Below are the code and all the weights of a small trained network. Each question names an input and a target symbol and asks about switching units off, where a switched-off unit gives its printed mean instead of its output.

import numpy as np


def w(rows, s, z=0):
    codes = np.array(rows[::2]) - 128.0
    scale = np.full(codes.shape[1], s)
    scale[-1] = z or s
    return codes * scale


def norm(h):
    return h / np.sqrt((h * h).mean(-1, keepdims=True) + 1e-5)


def f(y):
    return y / 2 * (1 + np.tanh(0.7978845608 * (y + 0.044715 * y**3)))


def softmax(a):
    e = np.exp(a - a.max(-1, keepdims=True))
    return e / e.sum(-1, keepdims=True)


def log_softmax(a):
    a = a - a.max(-1, keepdims=True)
    return a - np.log(np.exp(a).sum(-1, keepdims=True))


def net(x, mask):
    ids = ['αβθξπφ'.index(c) for c in x.split()]
    T = len(ids)
    res = E[ids] + P[:T]
    q, k, v = (norm(res) @ M[0].T for M in (Q, K, V))
    z = softmax(np.where(np.tri(T) > 0, q @ k.T / 2**0.5, -1e9)) @ v
    res = res + np.where(mask[0], z, O[0][:, -1]) @ O[0][:, :-1]
    y = f(norm(res) @ A[0][:, :-1].T + A[0][:, -1])
    res = res + np.where(mask[1:25], y, B[0][:, -1]) @ B[0][:, :-1]
    return log_softmax(norm(res)[-1] @ U[:, :-1].T + U[:, -1])


Q, K, V, O, A, B = {}, {}, {}, {}, {}, {}
E = w([
[64,114,94,115,162,202,131,119,113],'α',
[176,105,158,127,184,121,132,98,96],'β',
[61,60,175,17,65,127,159,141,76],'θ',
[106,29,80,26,158,97,200,201,135],'ξ',
[94,132,109,47,114,102,148,97,195],'π',
[77,123,227,120,75,129,250,94,101],'φ',
],0.022)
P = w([
[100,197,51,248,126,1,76,74,229],'0',
[135,145,92,179,121,70,63,63,160],'1',
[72,59,65,196,13,211,121,72,96],'2',
[110,70,113,141,94,176,119,98,107],'3',
[131,105,131,131,148,168,122,120,122],'4',
[130,108,138,118,148,179,163,135,140],'5',
[138,149,111,112,153,188,202,115,112],'6',
[122,149,154,110,133,201,201,145,132],'7',
[139,176,116,102,157,203,221,135,102],'8',
[149,106,122,113,173,228,178,172,121],'9',
],0.0098)
Q[0] = w([
[96,182,117,78,126,76,86,144,203],'head 1',
[139,112,92,123,129,124,1,170,91],'head 1',
],0.0082)
K[0] = w([
[200,30,89,222,35,75,4,66,189],'head 1',
[180,29,78,182,149,111,3,55,122],'head 1',
],0.0041)
V[0] = w([
[101,240,102,54,74,161,146,152,224],'head 1',
[94,104,89,103,100,253,203,153,105],'head 1',
],0.0065)
O[0] = w([
[130,28,6,121,184,125,141,89,158,25],'head 1',
[77,243,98,107,149,131,30,183,166,253],'head 1',
],0.011,0.004)
A[0] = w([
[119,107,115,59,99,132,142,165,88,72],'neuron 1',
[59,146,117,129,130,177,79,182,119,221],'neuron 2',
[143,101,125,108,168,109,192,153,147,164],'neuron 3',
[139,174,126,147,133,96,69,91,173,95],'neuron 4',
[147,173,105,184,87,141,51,175,117,78],'neuron 5',
[79,180,110,152,118,178,69,57,105,162],'neuron 6',
[158,153,74,100,162,106,133,216,106,153],'neuron 7',
[137,219,121,145,39,84,115,87,225,70],'neuron 8',
[113,166,153,153,142,122,100,190,103,115],'neuron 9',
[161,193,162,166,121,115,196,92,117,78],'neuron 10',
[138,162,134,114,138,198,161,167,95,135],'neuron 11',
[79,83,76,105,143,54,166,122,199,95],'neuron 12',
[162,172,174,103,116,95,76,78,158,254],'neuron 13',
[225,164,177,213,73,174,163,147,100,80],'neuron 14',
[90,147,50,217,148,109,84,145,167,104],'neuron 15',
[178,140,115,214,188,62,80,130,188,98],'neuron 16',
[131,117,148,83,179,139,151,147,152,105],'neuron 17',
[123,147,170,85,2,116,119,139,68,160],'neuron 18',
[150,140,135,135,110,65,97,45,146,76],'neuron 19',
[160,118,52,213,144,159,108,105,107,33],'neuron 20',
[137,143,173,129,101,87,142,130,66,84],'neuron 21',
[148,76,136,83,178,135,173,104,161,147],'neuron 22',
[109,169,158,106,151,158,115,110,105,148],'neuron 23',
[170,155,166,174,89,89,117,142,130,155],'neuron 24',
],0.011,0.0031)
B[0] = w([
[100,128,187,105,165,102,90,85,102,160],'neuron 1',
[138,85,133,117,175,94,138,111,120,254],'neuron 2',
[58,160,112,167,89,169,127,175,146,157],'neuron 3',
[102,124,107,214,100,128,128,71,123,139],'neuron 4',
[171,188,80,141,107,189,83,119,167,148],'neuron 5',
[75,90,197,151,137,94,177,111,129,224],'neuron 6',
[48,161,128,114,119,158,117,157,145,186],'neuron 7',
[158,65,109,151,189,70,214,205,74,132],'neuron 8',
[139,145,163,137,92,183,146,147,114,183],'neuron 9',
[97,150,105,100,71,119,111,143,113,177],'neuron 10',
[157,151,100,71,140,146,101,141,106,217],'neuron 11',
[177,195,169,151,116,155,93,113,70,175],'neuron 12',
[147,35,97,170,143,112,165,121,160,193],'neuron 13',
[153,180,61,107,129,163,61,188,179,192],'neuron 14',
[219,174,152,135,115,187,92,177,166,156],'neuron 15',
[2,99,125,128,115,58,159,154,141,141],'neuron 16',
[113,134,106,99,124,138,80,102,146,175],'neuron 17',
[164,145,51,181,136,114,100,122,197,179],'neuron 18',
[99,87,195,144,145,93,146,178,79,138],'neuron 19',
[138,144,162,101,112,76,178,114,105,136],'neuron 20',
[90,160,141,58,160,139,159,139,128,166],'neuron 21',
[104,131,106,102,155,155,115,201,186,164],'neuron 22',
[110,114,104,102,95,102,107,145,129,227],'neuron 23',
[62,166,136,115,136,141,136,145,133,152],'neuron 24',
],0.0083,0.0095)
U = w([
[85,176,147,201,164,154,89,77,166,118],'α',
[204,187,162,74,96,192,119,150,87,114],'β',
[132,150,112,102,94,41,27,78,125,23],'θ',
[73,180,62,144,51,195,47,171,159,143],'ξ',
[150,102,2,152,172,113,151,130,166,102],'π',
[56,92,161,88,123,50,194,146,93,253],'φ',
],0.0088,0.0024)

Each question gives the input, a string of symbols that net reads in full, and the target symbol t.
The units are the heads (2 rows each of Q, K, V and O) and the neurons (one row each of A and B). Each row of codes is followed by its name. A weight is (code - 128) times the scale printed after its matrix; where a second scale follows, it is the last column's (O, A, B and U).
mask holds one flag per unit, heads first, then neurons. A switched-off unit (its flag False) gives its mean, the last column of its rows in O or B, instead of its output. The means were averaged over made-up inputs and are rounded, as every weight is.
A unit's drop is (log p(t) with every unit on - log p(t) with that unit switched off) / (log p(t) with every unit on - log p(t) with every unit switched off).
The circuit of an input: a set's keep is (log p(t) with only the set's units on - log p(t) with every unit switched off) / (log p(t) with every unit on - log p(t) with every unit switched off). Starting from the 12 units with the biggest drops (on a tie, the unit counted first), units are removed one at a time, each time the one whose removal leaves the highest keep (on an exact tie, the one counted first), for as long as the keep stays at least 0.8.
units of the circuit, in order: the units of the circuit, biggest drop first
most important unit: the unit with the biggest drop
top k neurons: the k neurons with the biggest drops, biggest first
drop of u: that unit's drop, to one decimal
input β ξ β β ξ α α ξ, target ξ: units of the circuit, in order : [neuron 3; neuron 6]
input β π β, target π: units of the circuit, in order : [head 1]
input α φ β β β φ β θ ξ, target ξ: units of the circuit, in order : [neuron 3; neuron 7]
input ξ β β β α, target φ: top 3 neurons : [neuron 6; neuron 2; neuron 14]
input β α β, target α: top 3 neurons : [neuron 6; neuron 5; neuron 14]
input β α β π, target π: units of the circuit, in order : [neuron 18; neuron 8; head 1]
input α β α β, target α: top 4 neurons : [neuron 6; neuron 5; neuron 13; neuron 4]
input β β ξ ξ π θ, target θ: top 3 neurons : [neuron 18; neuron 1; neuron 6]
input β φ β, target φ: top 3 neurons : [neuron 20; neuron 6; neuron 15]
input α β β, target β: top 3 neurons : [neuron 14; neuron 20; neuron 2]
input φ ξ α, target α: top 3 neurons : [neuron 6; neuron 15; neuron 5]
input α α β π β, target π: top 2 neurons : [neuron 13; neuron 6]
input α β β ξ β θ α β β π, target φ: top 2 neurons : [neuron 8; neuron 14]
input α ξ α β α α β θ, target θ: most important unit : neuron 18
input β θ β, target θ: top 4 neurons : [neuron 9; neuron 20; neuron 3; neuron 14]
input φ ξ β α, target α: drop of neuron 21 : 0.1
input φ β α, target φ: drop of neuron 2 : 0.2
input β ξ π, target φ: drop of neuron 19 : 0.2
